Here is a tiny trained network, its code and every weight. The questions are about switching its units off for an input and a class, where a switched-off unit gives its printed mean instead of its output.

import numpy as np


def w(rows, s, z=0):
    codes = np.array(rows[::2]) - 128.0
    scale = np.full(codes.shape[1], s)
    scale[-1] = z or s
    return codes * scale


def f(y):
    return y / 2 * (1 + np.tanh(0.7978845608 * (y + 0.044715 * y**3)))


def log_softmax(a):
    a = a - a.max(-1, keepdims=True)
    return a - np.log(np.exp(a).sum(-1, keepdims=True))


def net(x, mask):
    res = np.array(x, float).reshape(1, 6) / 4 @ E
    y = f(res @ A[0][:, :-1].T + A[0][:, -1])
    res = res + np.where(mask, y, B[0][:, -1]) @ B[0][:, :-1]
    return log_softmax(res[-1] @ U[:, :-1].T + U[:, -1])


A, B = {}, {}
E = w([
[131,125,131,160,120,194,117,72,90,150,80],'x0',
[127,135,131,131,137,128,134,151,130,125,127],'x1',
[167,153,171,84,80,102,75,149,81,48,35],'x2',
[103,57,224,139,93,174,110,197,145,191,161],'x3',
[139,127,129,146,123,157,133,114,110,131,117],'x4',
[86,125,134,7,137,243,176,116,149,66,164],'x5',
],0.013)
A[0] = w([
[66,187,73,116,146,144,181,94,104,104,174,148],'N1',
[113,136,197,97,56,124,43,179,98,153,79,130],'N2',
[85,145,34,136,208,109,209,79,114,149,157,197],'N3',
[85,68,210,57,77,215,160,143,158,152,159,24],'N4',
[127,88,227,64,90,206,113,173,108,130,177,52],'N5',
[128,248,81,38,123,178,137,113,89,4,128,132],'N6',
[100,122,107,202,198,131,159,107,186,221,189,254],'N7',
[214,60,244,169,89,96,96,186,72,129,143,122],'N8',
[102,149,201,169,79,89,62,154,114,174,135,68],'N9',
[39,153,59,92,160,196,244,87,154,129,181,176],'N10',
[166,38,183,207,50,104,81,152,160,249,189,186],'N11',
[57,94,140,213,135,129,163,145,168,208,143,137],'N12',
[210,193,2,220,158,70,90,119,117,122,116,250],'N13',
],0.009,0.0058)
B[0] = w([
[153,69,153,162,182,146,139,151,145,144,129,188],'N1',
[58,157,157,143,104,102,113,88,154,147,91,196],'N2',
[186,115,155,180,201,158,124,161,138,166,172,215],'N3',
[212,212,78,119,87,124,75,133,113,195,183,195],'N4',
[138,200,108,113,80,91,31,141,95,147,140,190],'N5',
[130,97,134,17,125,133,194,56,73,54,41,230],'N6',
[136,136,105,68,219,205,102,150,72,111,162,240],'N7',
[63,108,139,151,35,138,134,114,155,93,71,212],'N8',
[77,88,181,138,90,140,117,121,157,84,68,185],'N9',
[235,72,175,165,169,182,126,154,146,188,118,237],'N10',
[61,81,87,126,163,213,119,146,59,97,120,254],'N11',
[112,103,59,89,178,156,116,127,86,2,162,205],'N12',
[195,182,67,152,95,105,58,164,70,199,136,248],'N13',
],0.0097,0.019)
U = w([
[152,172,80,134,155,122,80,161,117,177,210,225],'0',
[78,89,117,40,172,155,173,118,85,47,124,128],'1',
[149,250,119,112,51,17,92,120,120,143,97,222],'2',
[24,95,177,179,81,107,135,123,186,117,92,3],'3',
[175,77,189,142,188,140,209,126,209,167,137,11],'4',
],0.011,0.0022)

Each question gives the input, the list of numbers given to net, and the class t.
The units are the neurons (one row each of A and B). Each row of codes is followed by its name. A weight is (code - 128) times the scale printed after its matrix; where a second scale follows, it is the last column's (A, B and U).
mask holds one flag per neuron, in row order. A switched-off neuron (its flag False) gives its mean, the last column of its row in B, instead of its output. The means were averaged over made-up inputs and are rounded, as every weight is.
A unit's drop is (log p(t) with every unit on - log p(t) with that unit switched off) / (log p(t) with every unit on - log p(t) with every unit switched off).
The circuit of an input: a set's keep is (log p(t) with only the set's units on - log p(t) with every unit switched off) / (log p(t) with every unit on - log p(t) with every unit switched off). Starting from the 12 units with the biggest drops (on a tie, the unit counted first), units are removed one at a time, each time the one whose removal leaves the highest keep (on an exact tie, the one counted first), for as long as the keep stays at least 0.8.
circuit, biggest first: the units of the circuit, biggest drop first
unit that matters most: the unit with the biggest drop
top k neurons: the k neurons with the biggest drops, biggest first
drop when u is switched off: that unit's drop, to one decimal
input [0,8,-7,2,3,7], class 0: circuit, biggest first : [N4]
input [5,4,0,8,3,3], class 0: top 3 neurons : [N4; N11; N6]
input [-5,-5,0,-8,-6,5], class 4: circuit, biggest first : [N10; N1]
input [2,-3,-6,2,6,0], class 1: top 2 neurons : [N13; N12]
input [6,4,1,7,5,-4], class 3: top 2 neurons : [N8; N6]
input [5,-4,-4,1,8,-1], class 1: top 4 neurons : [N13; N4; N12; N5]
input [-8,-4,1,-4,1,-1], class 2: top 3 neurons : [N7; N11; N10]
input [6,1,2,7,3,2], class 2: top 2 neurons : [N4; N5]
input [-2,-1,5,1,-8,0], class 3: top 2 neurons : [N13; N4]
input [-8,7,-7,0,-2,7], class 4: top 2 neurons : [N10; N13]
input [3,-1,-4,1,6,-5], class 1: top 3 neurons : [N11; N12; N4]
input [6,0,2,0,-3,0], class 2: top 3 neurons : [N11; N7; N12]
input [6,-3,1,-4,5,-8], class 2: top 2 neurons : [N10; N7]
input [-2,1,6,-8,8,-3], class 2: unit that matters most : N13
input [7,-5,1,5,-2,-2], class 3: top 2 neurons : [N6; N7]
input [-1,-1,-3,4,5,0], class 1: drop when N3 is switched off : 0.3
input [-1,-6,2,7,-2,-3], class 3: drop when N9 is switched off : 0.0
input [1,-3,0,-5,8,7], class 4: drop when N3 is switched off : 0.1
